Small tables with named rows and columns. After each table, cells are looked up by row and column.

zil:
|  | renak | bog |
|---|---|---|
| gak | 141 | 6 |
| mirep | 151 | 229 |
| mur | 187 | 198 |

What is the bog of mur in zil? 198
What is the bog of gak in zil? 6
What is the renak of mur in zil? 187
What is the renak of gak in zil? 141
What is the renak of mirep in zil? 151
What is the bog of mirep in zil? 229
Which row has the largest bog? mirep

movum.csv
,lomer,vir,salev,feduben,sipa,rik
gukika,93,199,88,30,58,93
tiram,75,154,99,146,177,192
tasadup,143,152,138,61,32,80
tama,168,110,29,35,162,20
bim,201,35,3,182,2,107

tama, rik: 20
tiram, salev: 99
tasadup, rik: 80
bim, salev: 3
tama, feduben: 35
bim, sipa: 2
gukika, vir: 199
bim, lomer: 201
bim, vir: 35
gukika, rik: 93
tama, vir: 110
gukika, lomer: 93
bim, rik: 107
tama, salev: 29
gukika, feduben: 30
tasadup, feduben: 61
Which row has the largest lomer? bim

zivave:
|  | loku | dud | nituvi | koz | nideme |
|---|---|---|---|---|---|
| katorok | 74226 | 26448 | 17580 | 80687 | 26300 |
| zogepoz | 25116 | 38289 | 55150 | 49258 | 6698 |
| pivim | 31069 | 34858 | 32827 | 35224 | 39776 |
| memizez | 15289 | 36339 | 48002 | 12214 | 15966 |

katorok, nideme => 26300
zogepoz, nideme => 6698
katorok, koz => 80687
pivim, nituvi => 32827
memizez, loku => 15289
zogepoz, nituvi => 55150
Which row has the largest dud? zogepoz

velidon:
cols = kal, kupuvur, pedugi, neper, ranatan, megipoz, bokite, loved
virudu: [-0.399, -0.624, -0.761, 0.405, -0.349, -0.807, -0.559, 0.636]
piduki: [-0.052, -0.274, -0.258, 0.379, -0.134, -0.303, -0.129, 0.358]
deba: [0.368, 0.352, 0.366, 0.362, 0.339, 0.378, 0.309, 0.315]
golud: [0.143, 0.390, 0.218, 0.166, 0.422, 0.277, 0.189, 0.580]
fal: [-0.030, -0.619, -0.611, 0.732, -0.286, -0.694, -0.367, 0.618]

What is the megipoz of deba in velidon? 0.378
What is the loved of deba in velidon? 0.315
What is the ranatan of virudu in velidon? -0.349
What is the bokite of piduki in velidon? -0.129
What is the kupuvur of deba in velidon? 0.352
What is the neper of fal in velidon? 0.732
What is the pedugi of golud in velidon? 0.218
What is the kupuvur of piduki in velidon? -0.274
What is the bokite of virudu in velidon? -0.559
What is the kal of piduki in velidon? -0.052
What is the ranatan of deba in velidon? 0.339
What is the kal of virudu in velidon? -0.399
What is the neper of piduki in velidon? 0.379
What is the neper of deba in velidon? 0.362
What is the ranatan of golud in velidon? 0.422
What is the megipoz of fal in velidon? -0.694

dinekun
          bobe  sizudas  mirobis    sazo  tipupe     tib    legu     lir  tosomov     nop
kot      0.047    0.305    0.028  -0.065  -0.080  -0.001  -0.094   0.200    0.199  -0.833
bateri   0.209    0.077    0.350  -0.119   0.097   0.014   0.056  -0.008   -0.042   0.691
kir     -0.100    0.224   -0.300   0.081   0.068   0.016   0.056   0.014    0.154  -0.369

kir, lir: 0.014
bateri, mirobis: 0.350
kir, legu: 0.056
kot, tib: -0.001
bateri, sizudas: 0.077
kot, sazo: -0.065
kir, tib: 0.016
bateri, tib: 0.014
kot, lir: 0.200
bateri, nop: 0.691
bateri, legu: 0.056
kot, legu: -0.094
bateri, tipupe: 0.097
kir, tosomov: 0.154
kir, bobe: -0.100
kot, nop: -0.833
kot, tosomov: 0.199
kot, mirobis: 0.028
kir, sazo: 0.081
bateri, lir: -0.008
Row with the largest sazo: kir

vuniku.tsv
	bagil	tar	futu	davat	bam	punesaz	lugido	nisu
paz	68	136	221	204	94	161	168	167
zuralit	203	190	97	156	154	57	187	89
guv	86	102	175	183	165	238	104	231
tasegit	154	171	198	238	156	86	168	149
sunusef	120	148	228	80	157	174	116	157

punesaz of sunusef = 174
futu of zuralit = 97
nisu of guv = 231
nisu of sunusef = 157
bam of sunusef = 157
nisu of paz = 167
Row with the largest bam: guv

ragid:
,selo,lepi,rupa
fop,59.4,42.9,21.5
vanuf,2.7,16.0,12.2
dabemav,25.4,20.6,43.9
lapibi,16.0,-60.8,-20.7
venod,23.8,14.3,20.2
zilovuf,7.1,17.5,12.3
latopon,19.2,1.6,12.5
fita,3.6,14.5,9.9

selo of zilovuf is 7.1
lepi of fop is 42.9
selo of latopon is 19.2
rupa of fita is 9.9
rupa of venod is 20.2
rupa of zilovuf is 12.3
rupa of vanuf is 12.2
lepi of latopon is 1.6
selo of venod is 23.8
lepi of vanuf is 16.0
selo of vanuf is 2.7
rupa of dabemav is 43.9
lepi of zilovuf is 17.5
selo of dabemav is 25.4
selo of fop is 59.4

Table fesafo
	girifa	neso
sak	128	113
fuf	102	144
dusefin	207	192
lefib	63	16
zakadig	129	143

neso of fuf: 144
girifa of dusefin: 207
neso of zakadig: 143
girifa of lefib: 63
neso of dusefin: 192
girifa of zakadig: 129
neso of sak: 113
neso of lefib: 16
girifa of sak: 128
girifa of fuf: 102

fev =
          romoke      por   botupo   vizit
parone    41.783   42.775   -6.220   0.242
rulider   74.246   56.025   -1.203   7.611
doliz    -83.790  -37.400   18.211  19.767
dogimuk   64.715    0.098   48.700  40.040
ven       20.300  -48.931  -16.800   3.516
fufab    -51.191   -0.451   11.820  36.785
tisus     40.006   45.047   55.729  21.428
silod     35.668  -41.522   11.279  -5.882
nutufiv   95.434   91.818  -40.797  -5.641

What is the vizit of rulider in fev?
7.611
What is the por of nutufiv in fev?
91.818
What is the romoke of tisus in fev?
40.006
What is the botupo of fufab in fev?
11.820
What is the romoke of silod in fev?
35.668
What is the vizit of ven in fev?
3.516
What is the botupo of dogimuk in fev?
48.700
What is the por of fufab in fev?
-0.451
What is the por of ven in fev?
-48.931
What is the por of tisus in fev?
45.047
What is the por of parone in fev?
42.775

likula:
columns: lef, gesi, pogan
siz: [72, 121, 35]
zed: [13, 96, 201]
gefemir: [136, 39, 171]
dinode: [113, 20, 183]
nulumaz: [83, 118, 156]
sitatol: [74, 74, 78]
mot: [106, 103, 23]
denuto: [111, 8, 38]

What is the gesi of nulumaz in likula? 118
What is the lef of denuto in likula? 111
What is the gesi of sitatol in likula? 74
What is the lef of sitatol in likula? 74
What is the pogan of zed in likula? 201
What is the gesi of mot in likula? 103
What is the gesi of dinode in likula? 20
What is the pogan of gefemir in likula? 171
What is the lef of nulumaz in likula? 83
What is the gesi of siz in likula? 121
What is the pogan of nulumaz in likula? 156
What is the pogan of sitatol in likula? 78
What is the pogan of siz in likula? 35
What is the lef of zed in likula? 13
What is the gesi of gefemir in likula? 39
What is the pogan of dinode in likula? 183
What is the lef of mot in likula? 106

berap.csv
,miven,vetovun,zusu,kasekap,vova,favato
disitu,0.277,0.277,0.356,0.941,0.570,0.715
rizagam,0.737,0.237,0.675,0.725,0.649,0.587
mefarig,0.497,0.404,0.500,0.619,0.536,0.551

What is the zusu of mefarig in berap? 0.500
What is the miven of disitu in berap? 0.277
What is the favato of rizagam in berap? 0.587
What is the kasekap of disitu in berap? 0.941
What is the vetovun of disitu in berap? 0.277
What is the favato of mefarig in berap? 0.551
What is the miven of mefarig in berap? 0.497
What is the vova of rizagam in berap? 0.649
What is the favato of disitu in berap? 0.715
What is the kasekap of rizagam in berap? 0.725
Row with the largest favato: disitu

Table kib
,tud,losobo,ziv
mer,445,381,209
posiga,438,713,425
rerad,254,805,868
kud,330,331,941

What is the losobo of kud in kib? 331
What is the tud of rerad in kib? 254
What is the ziv of rerad in kib? 868
What is the ziv of kud in kib? 941
What is the losobo of posiga in kib? 713
What is the ziv of posiga in kib? 425
What is the tud of posiga in kib? 438

votodo =
|  | gifilo | kez | vik | vuzapi | debipi | fuz | lipef | labar | gar |
|---|---|---|---|---|---|---|---|---|---|
| lusisi | 2.810 | -2.425 | -3.886 | 0.943 | -2.106 | 5.191 | 2.477 | -2.698 | -5.481 |
| tifepi | 3.921 | 2.254 | -1.011 | -3.548 | -1.141 | 3.934 | 1.486 | 0.214 | -5.541 |
| dez | -0.697 | -2.525 | 4.188 | -5.208 | -0.391 | -1.245 | -3.052 | 3.072 | -0.146 |
| fur | 4.311 | -1.813 | 2.698 | -6.615 | 0.368 | 0.883 | -3.661 | 3.445 | -1.552 |
| suni | 4.434 | -1.832 | 2.709 | -6.717 | 0.759 | 1.002 | -3.801 | 3.596 | -1.486 |
| bufezuf | 3.121 | -1.269 | -2.744 | -0.652 | -2.135 | 4.349 | 2.223 | -1.836 | -4.706 |
| garolu | 2.808 | -2.431 | -3.844 | 0.962 | -2.099 | 5.178 | 2.478 | -2.703 | -5.492 |
| zufed | 3.429 | 2.849 | -2.052 | -5.639 | -2.108 | 3.900 | 2.232 | -0.204 | -7.302 |
| nes | 4.103 | -3.847 | 5.591 | -5.111 | -5.509 | -2.553 | -0.526 | 5.788 | 9.292 |

kez of lusisi is -2.425
labar of suni is 3.596
kez of tifepi is 2.254
vuzapi of nes is -5.111
lipef of nes is -0.526
kez of bufezuf is -1.269
kez of zufed is 2.849
labar of garolu is -2.703
vuzapi of fur is -6.615
lipef of tifepi is 1.486
debipi of bufezuf is -2.135
lipef of garolu is 2.478
vuzapi of suni is -6.717
gifilo of dez is -0.697
fuz of suni is 1.002
kez of nes is -3.847
labar of nes is 5.788
vik of zufed is -2.052
Which row has the largest labar? nes

